Each row has a class, written after it.
[ -33  100  -37  103 -177  -86   -8  170   85  -23 -156  118   69   62
    8  -94   95  -98  -43 -209  128  -31  -86 -161  -40 -145   37  -24
  148   24 -160   53  -10] : k_994
[  65   84   17   35 -238 -116  -19 -125   39 -164   13    9    3   93
   14  -69   32   48 -194 -143    0  -59 -189 -140  143   48    8 -134
 -127   98   41 -132   25] : k_96
[  -5  -67   82   47  148 -114   38   12  286   90   -9   22  161   90
  -11   38  -71 -107  110    9   75   72   41  -32  188   75   83   -6
  -66  249  -16   23   63] : k_994
[  13   71  -95  223 -211 -194  -22 -196  130  -63   15  -56  -62  163
  238   13  -66  199  327  -76   26   -6 -137  -15  131  231  -52  -99
 -259  359 -175    8   42] : k_355
[ 150  111  -12   42 -119  -84 -113  -33   92 -100   53  -41   39   46
   61   75  -45  -33  -88  -69   21 -121  -93 -175  136  -31  -39 -118
  -71  130   44  -45  -10] : k_649
[  22 -236   79 -153  -21 -123   -9 -157  530  280 -168  243  281  210
    6   79   31 -170  231   73  -15  -83  327 -401  144   45  140  -79
   53  167   12   92  258] : k_899
[ -82  -68  241   97  111 -206  117  333  176   45 -112  153  155  -25
   29 -168   66  -44   48 -300 -120  -15  193  -56  249   47  -38 -205
 -134   38  148  -82 -200] : k_994
[ -76  -88  -23  -67  210  182   71  187   70  -36   99 -188  250   58
 -130  -71 -200   41  276  -26 -136   68  303  122 -141  272 -149   -8
   95 -282   37  145   25] : k_355
[-132   71  -64  125  -71  -38   90   62  -43  -45 -123 -242  107  146
  -26 -151   48 -213 -157 -348  257  -84  -10   97 -130  -54  118   61
  172   14 -247   91   48] : k_286
[ -11   24  -53  -70   -9 -101   16    8   38  130  -54   52   77   32
  -15   -5 -119  -77  268  -51 -106   44   52   92  -94   49 -145  181
  176   -1   18  -71  -51] : k_649
[ -88  104  -66  -45 -247  -90   49  144    9   99 -123   67  185   92
  -29 -147    5  -81  -89 -162   95  -98   36   10 -169  -40  -85   49
  108  -49  -61   37  138] : k_772
[  29   -1   33  177  -37 -129   -1  153   -8  -16  -58  122   57  -99
  105  -61   34  -52  102 -222  -53   29   55    4   99   84  -96 -118
  -93   43  -42    8 -178] : k_994
[  50  128  -64  -11 -190   66   81 -331  211 -184  166  -28  176  122
   79  134 -181  125  -89   46  121 -317  -50  -22 -104  253   57  -97
  -63 -111   96  -90  -35] : k_728
[ -36  169  -18  101 -244 -144  -44 -144  255 -270  104   31  -24  160
   72  134  -56    0    7 -136   29 -170    8  -97   21    7   60 -179
 -153  173  150  -92   21] : k_772
[  67  -36   62 -131  -55  139   44   45  -60  -80 -104   -7 -122  -26
  174  -41  109   32 -152 -203   28   61   67 -100   33   -9   54 -145
   23 -103  -12   56  -80] : k_899
[-279 -242   31  -50 -184  103  163  -43  -91    1 -134   28   69  197
  -72 -306 -163 -206 -245 -229   47  -68  -33  159 -429  109  121  217
   94 -139  -60    9  197] : k_286
[ -99  105   22   -8  -84  -28   59  -29  -16  -80  -26   52   -8  -86
  153  -64  148    8 -119 -199   86 -206   26 -104  143   57   24 -280
  -11  -30   -1 -176  -45] : k_96
[-159  108 -113  158    3 -137   74  133 -117 -161   51  108  116  110
   19  -37  -77 -126 -152 -197  149   94 -168  129   81 -156   94   92
  -43  238 -154   -7  -77] : k_649
[-100  372 -157  113   10 -276  151 -437   49 -251  108  124  364   47
 -328  285  302  -38 -464 -320  -44 -519  131   94 -316 -330  -64 -319
  135 -150  209 -217   55] : k_728
[-174    1   64  -57   72 -132  141 -183  320   23   92  167  186   43
   91   28   25   -7  230   42   60   -3  427  117  150  -20  286 -140
 -201  253    5   86   53] : k_772
[  12  -10   -1  248  292   20  -13  258 -124  -95   24  -30  120  -74
   91  -20 -129  -72 -258  181  338  200 -286  -31  247  -41   -5  113
 -155  202   19  -36   27] : k_286
[  41  103  -13  -26 -182  -80  -64 -180  193 -170   77  -20  129  180
   80   30 -121   58 -143  -54    5 -116 -131  -93  -51   60   47 -124
 -108   86   65  -17   35] : k_286
[  41   50  -40 -110 -262 -130    2   12  -66  -29  -53   72  182  197
  -69  -59  -65 -177 -184 -194   50 -104 -228 -284 -225  -43  -69   32
  100  -23  -86  -18  155] : k_728
[-157  -78   33   -8 -152 -124  134  151  100  -10 -165   82  413  140
  -34 -220    8  -84 -245 -151  103  185  -63  220 -187  -67   57  100
   27   -5 -156  155  -24] : k_286
[ -57   82  -55   14 -186 -226    4  232   88   62  -88   86  230  195
   16  -85  -30 -113  -33 -201    1 -177  -73 -214 -136   -8   -9  -34
   55  107  -41    8  130] : k_994
[ -36 -125  -11 -249   18 -192  150  407 -253  437 -328  503  111 -480
  269 -203 -450 -388  177  211   17  684 -192  631  627  272 -199  459
  297   17    9  188  -43] : k_994
[  51  139   55  -13 -244  -38  -87 -128  219 -175   55  -31   -1  130
   37   -8  -49   40  -14 -109    7  -62  -30 -121   -9    5   17 -143
 -110  152  120  -60    9] : k_772
[ -21   91  131   35  -47  -94   36   49   -8    2 -122   72  -31 -116
  167  -40  128  -15  108 -169    7   29   90   46  113   85  -90 -133
  -32   30  -14  -15  -93] : k_899
[ -10   17   17  142  -51 -136  -65 -260  241   23  -97   60   -6  112
  179   -2    5  179   31  123   -5  -20 -137  102  146   47   58  -68
 -247  264  -36  115  -66] : k_286
[ 230   73  -77 -103  -25   26 -141  130    1  207 -112  147    9  -27
  -54   37  125   75    8  -21  -32   96  -41 -225   80 -185 -210   87
  244    4  -97  -79   14] : k_649
[ -51  -22  -80  139  155  -79   32  136 -106 -131   66  111   89   81
   52  -71  -93  -84  -27  -67   61   28  -58 -121  -67 -135  113   20
 -154  189   55  -37  -14] : k_96
[ 151   30   26  -26  -26  -15   92    8 -174   44 -110  -98  -11 -121
  128  -16  115   -1  -44 -322   95   34  -14   59   20  112 -177  -67
  109  -84  -55  -69 -167] : k_899
[ -71  255  -17  104 -320 -349  -87  271  -24   75 -193  203  131   59
  -24 -203  132 -204 -181 -176   62 -105 -294  -68   98 -135   41    6
  148  202  -40  -82  181] : k_96
[  19  -72 -199   17   13  356  -95 -111 -517 -374   86  -38 -109  -15
 -194  -46 -168  -97 -176 -189  116  330 -558  187 -190 -183 -156  352
  207  -73 -256  -50 -634] : k_649
[ -29 -234   12  -64 -104  -74   81   19  -76  104  -67  119  105  106
   37  -20  -29    9  109  -56  -28 -115  -58  -57 -337  117  -90  107
   11  -27   -6   25   -3] : k_899
[  22   10   97 -192   16  -59   26  -58  351    0   22  109  179  209
   34  -92  -96  -34  111  -56    3  -27  143 -271  129  -50  309 -132
   -5  214   29  127   85] : k_994
[-100   61 -202   52 -124  -76  279   50 -123 -123   65  -86  255  -97
   62 -158 -113   -7  -41  -91  294  163  162  137   52 -247  135  102
  -38  156  -19  -18 -137] : k_772
[-255  -97  -19   17 -154 -194  251   88  -67   41 -130   28  273  203
   28 -282   15  -96 -117 -342    5  -13  167  114 -243  150   71   42
   32  -74 -149   72  241] : k_286
[ 148  -44  124  -60 -125   77 -129  284 -105  -55  -21  -17  125 -178
    4 -133  186   -7 -151 -166  -29  182   -1  -73  133  -62  -78 -218
  -85   33 -125   22 -114] : k_355
[  96   61  -26    1 -187  -75  -53 -137  148  -86   81  -76   28  138
   72   83  -78    3  -36  -95  -17 -113  -40 -100   24   76  -12  -94
 -112   99  -33  -15   44] : k_649
[ 120 -144  139  -19   49  137  -44  139  -74  -10  -79  -99  124  111
   16 -234   32  -63   11 -209  102  101  -70 -195   57  227  -37  -29
 -126  -88 -214   37 -158] : k_355
[  -8  -70  106 -173  106 -132  -88   73  274   38   -4  162  248  171
  138   -5 -101 -113  160  -18  -95   49  186 -165  300  117  177 -119
  -93  250    6  150   13] : k_286
[  -3  106    5   27   -9  -65   52  -24  -81  -38  -70   44   52 -112
   46   -2  124   44 -206 -144   42 -136  -91  125  -24  -16 -165 -137
  -16  -66   46  -90  -76] : k_96
[  39   17  137 -167  -77   26  -49  210   39   57 -134 -109   -1 -115
  131  -59   66 -126   73 -166  -69  -56  271  -84  394   82  -79 -144
    9  -42  -61   61 -179] : k_649
[  14  -53   50 -250  -32  -31   45 -187  215  147   66   46  267  125
  -44  -17 -122  -88   93    4   23   -6  166   39  -50  127   54   39
  -70   88   21  -30   23] : k_772
[ -25   17   15   -5  159  -28   26   90  167  139   22   79  190    4
  -36    6  -63 -113   56  -29   83  121   56  103  131    1   53   34
  -10  172 -121   22  -47] : k_994
[ 224  473 -105   90 -135 -166 -201   85  123  -28  169   28  184   56
  114  133   52  219  -12  111   65 -220  -68 -312  201  -72  -94 -144
 -198  227  -20 -177  -11] : k_649
[-251   29    5  -30  -52  -13  100 -183  281   65  103 -107  142   94
   71  -43   -1  124  241   79  -35  -48  397  249  135  145  198  -81
 -290  278  -58   22  -65] : k_772
[-110  -12    8   32   18  -67  121   98  -14  -98  -16   28   97  -71
  124  -71  111   56    5 -251  -37    7   89   98   25   55  -48 -217
  -36  -54  -13  -59 -212] : k_96
[ -48   40   99 -521 -144  138    1  342  -54  181   34 -153   59   -2
 -115 -360  -77   18  232 -439 -231  316  160  -33 -234  -81  -93   20
  545  -25  -86 -150    8] : k_286
[-119 -562   37  -69 -167  -33   -6  156   13  142  -74  314  118 -177
  210 -206   27 -138  338    6 -216  325  351  -50  126   53  202  -99
 -110  335 -166  242   74] : k_96
[ -21  351  -31  -55 -322 -428   40  191    2 -161  -16  357  390  105
 -103   61  102 -117 -282 -202  -14 -148 -108 -179    7 -157  -96 -123
  114  -52   23  -22  208] : k_728
[ -10   15  -34  -12  183  -90   15  -66  224   -8   72  108  206  150
   21  118   -3   12   49    6   82   50   15   -7  143   -8  123  -99
 -122  211  -71   14   32] : k_355
[-338  484 -167   80  -87 -220  166 -102  109   -6  -57    5  123  138
  -38  -15  176  -37 -148 -291  194 -224    2  324 -149 -163   61  -83
  183   -1  -84 -125   34] : k_772
[   5 -386   47 -104   97  207  -97  152   -5  487 -259   96  201   84
 -219 -130  -24   36  338   -6 -111  102  -22  139 -264  316 -516  273
  218 -120 -370  219   68] : k_355
[  37   67  -39 -128 -278  -72   68   64  -90   51 -150   90  206  175
  -61 -158  -10  -65 -248 -239   88  -37 -129 -167 -207 -113  -69  124
  125   38  -42  -55  121] : k_899
[-302  105 -201  316 -389 -471  -32 -308  -37  294 -133  324  133 -236
  351 -274  -27  -34  654 -266 -420  153  174  429   55  259 -306 -192
 -297  489 -245 -104 -210] : k_96
[  75   76   40 -417  152  173 -113 -206  145  232   47   35  357  196
  -51 -303   -7   33  -41  246 -126   34   90  -89  176  222  383  -30
  -30   13  -20   90    0] : k_96
[-114  145  -16   -3 -125 -165   16  128   19    8 -111   38  224   89
    3  -94   16 -170 -212 -177   66 -105   12   13  -43  -73   16   10
   38   53  -25  -38  108] : k_286
[ -38  -42    8  120   91  -53  186  212 -142   41 -205   46  -24 -130
  115  -28   70    2  -25 -227  136  259    0  195  303   99 -243   22
   72  -93 -152  102 -106] : k_899
[ 145  188  -54    7 -160  -42  -52 -166   76 -139   69  -13  -40   84
  114  107 -123   -8 -113  -46   47  -99 -137 -209  -22   12   -3 -105
  -68   91   82  -82  135] : k_728
[-106 -234   33   42  159  -91   -1   45  219   89  169  177  205   -4
   31   34 -126    7  523  319  -58   80  141  122  229  236  224   46
 -175  186  -18   66 -142] : k_355
[ 385  451 -157 -411 -157   52   94 -218  531 -748  359  218 -185  330
   20  848  110  515 -366 -268  274 -560  530 -445  899 -400  352 -513
  112 -243 -103  498   79] : k_286
[ 174  429  175 -152  121 -151  -51  132  -38   68  111  -98  330 -208
 -363   71  -97 -125  156  -30  -11  -67  164  329 -114  -85 -475  174
   74  -97  230 -142 -166] : k_772
[ 217   -4   -6 -136 -122 -129  -46   46  195  -89  157   90  211  114
   12   44  -83   -4  202    8   17   12  179 -359  151  -78  184  -89
 -120  165   -1   38   78] : k_355
[  76  115  -16   66  140 -134 -110  367 -133  303 -254   22  -35  -74
 -121  -38   46 -173  273 -221   85   59 -300   89 -152 -115 -421  275
  480   90  -95 -114  -51] : k_96
